Here is a tiny trained network, its code and every weight. The questions are about switching its units off for an input and a class, where a switched-off unit gives its printed mean instead of its output.

import numpy as np


def w(rows, s, z=0):
    codes = np.array(rows[::2]) - 128.0
    scale = np.full(codes.shape[1], s)
    scale[-1] = z or s
    return codes * scale


def f(y):
    return np.maximum(y, 0)


def log_softmax(a):
    a = a - a.max(-1, keepdims=True)
    return a - np.log(np.exp(a).sum(-1, keepdims=True))


def net(x, mask):
    res = np.array(x, float).reshape(1, 8) / 4 @ E
    y = f(res @ A[0][:, :-1].T + A[0][:, -1])
    res = res + np.where(mask, y, B[0][:, -1]) @ B[0][:, :-1]
    return log_softmax(res[-1] @ U[:, :-1].T + U[:, -1])


A, B = {}, {}
E = w([
[98,134,118,155,131,81,102,102],'x0',
[95,126,119,152,165,94,92,103],'x1',
[10,125,36,137,57,149,190,110],'x2',
[116,168,124,140,127,123,140,187],'x3',
[50,60,193,141,161,182,59,130],'x4',
[109,189,110,49,139,109,26,58],'x5',
[159,130,130,106,104,176,141,163],'x6',
[94,143,135,148,147,85,138,125],'x7',
],0.012)
A[0] = w([
[64,226,203,3,140,171,56,79,181],'n0',
[142,213,86,12,138,82,161,81,133],'n1',
[233,123,119,233,114,78,150,153,253],'n2',
[112,62,222,192,89,138,6,123,235],'n3',
[181,100,251,124,121,63,112,162,230],'n4',
[216,182,173,112,167,78,75,123,240],'n5',
],0.0074,0.0032)
B[0] = w([
[130,241,93,147,77,96,198,1,254],'n0',
[136,210,120,115,4,54,88,189,228],'n1',
[144,246,171,138,230,232,213,50,242],'n2',
[75,140,194,157,156,170,187,113,253],'n3',
[133,162,250,199,99,150,16,183,241],'n4',
[135,209,216,29,169,125,58,140,251],'n5',
],0.0089,0.01)
U = w([
[159,196,166,118,181,155,128,99,205],'0',
[94,170,2,172,119,161,212,84,252],'1',
[112,98,188,171,217,194,79,173,16],'2',
[32,17,101,219,110,175,158,204,141],'3',
[241,183,108,83,172,69,30,121,26],'4',
[115,162,1,101,63,81,93,150,61],'5',
],0.0078,0.0043)

Each question gives the input, the list of numbers given to net, and the class t.
The units are the neurons (one row each of A and B). Each row of codes is followed by its name. A weight is (code - 128) times the scale printed after its matrix; where a second scale follows, it is the last column's (A, B and U).
mask holds one flag per neuron, in row order. A switched-off neuron (its flag False) gives its mean, the last column of its row in B, instead of its output. The means were averaged over made-up inputs and are rounded, as every weight is.
A unit's drop is (log p(t) with every unit on - log p(t) with that unit switched off) / (log p(t) with every unit on - log p(t) with every unit switched off).
The circuit of an input: a set's keep is (log p(t) with only the set's units on - log p(t) with every unit switched off) / (log p(t) with every unit on - log p(t) with every unit switched off). Starting from all 6 units, units are removed one at a time, each time the one whose removal leaves the highest keep (on an exact tie, the one counted first), for as long as the keep stays at least 0.8.
units of the circuit, in order: the units of the circuit, biggest drop first
unit that matters most: the unit with the biggest drop
k most important neurons: the k neurons with the biggest drops, biggest first
input [6,3,4,-5,5,0,-7,-2], class 3: units of the circuit, in order => n2, n5
input [-1,0,5,7,0,3,-1,-3], class 5: units of the circuit, in order => n2
input [-4,-5,-2,7,-5,3,4,-8], class 4: units of the circuit, in order => n3, n1
input [-4,-6,-7,-4,2,-3,8,2], class 2: 3 most important neurons => n4, n0, n1
input [8,3,7,6,-2,3,-5,3], class 5: 3 most important neurons => n2, n1, n3
input [-6,-1,1,-8,2,-7,4,-8], class 3: units of the circuit, in order => n5, n0
input [3,-6,3,4,4,6,6,4], class 1: units of the circuit, in order => n0, n5
input [0,3,6,-7,-1,3,3,-8], class 5: 2 most important neurons => n2, n3
input [-1,-6,2,-8,-1,-7,-5,-5], class 1: 3 most important neurons => n5, n4, n2
input [-4,4,2,-1,1,4,3,0], class 1: units of the circuit, in order => n5, n4
input [-1,4,-7,4,2,-6,-7,3], class 2: 2 most important neurons => n4, n0
input [-8,-5,-4,-1,2,-5,-2,-3], class 2: 3 most important neurons => n0, n4, n1
input [-8,3,6,-2,5,-1,-7,-1], class 3: 3 most important neurons => n0, n2, n5
input [1,3,3,-2,1,5,-6,2], class 1: 3 most important neurons => n0, n5, n4
input [2,-3,1,-3,-5,7,5,5], class 5: unit that matters most => n1
input [5,-3,-1,-1,-8,4,6,8], class 4: units of the circuit, in order => n1, n5
input [5,5,5,6,5,-4,4,-7], class 3: units of the circuit, in order => n0, n5
input [0,3,7,-3,-7,1,-8,4], class 5: 2 most important neurons => n1, n2
input [8,1,1,0,3,-3,-1,3], class 3: units of the circuit, in order => n5, n0
input [-6,-5,8,-1,5,-1,-3,0], class 3: units of the circuit, in order => n0, n2
input [0,-3,-1,3,-3,4,8,5], class 4: unit that matters most => n3
input [-2,-7,8,-1,2,-1,0,2], class 3: 2 most important neurons => n0, n2
input [-1,3,5,-2,5,0,6,8], class 3: 2 most important neurons => n2, n0
input [0,-1,-4,1,3,-2,-4,3], class 2: units of the circuit, in order => n0, n4
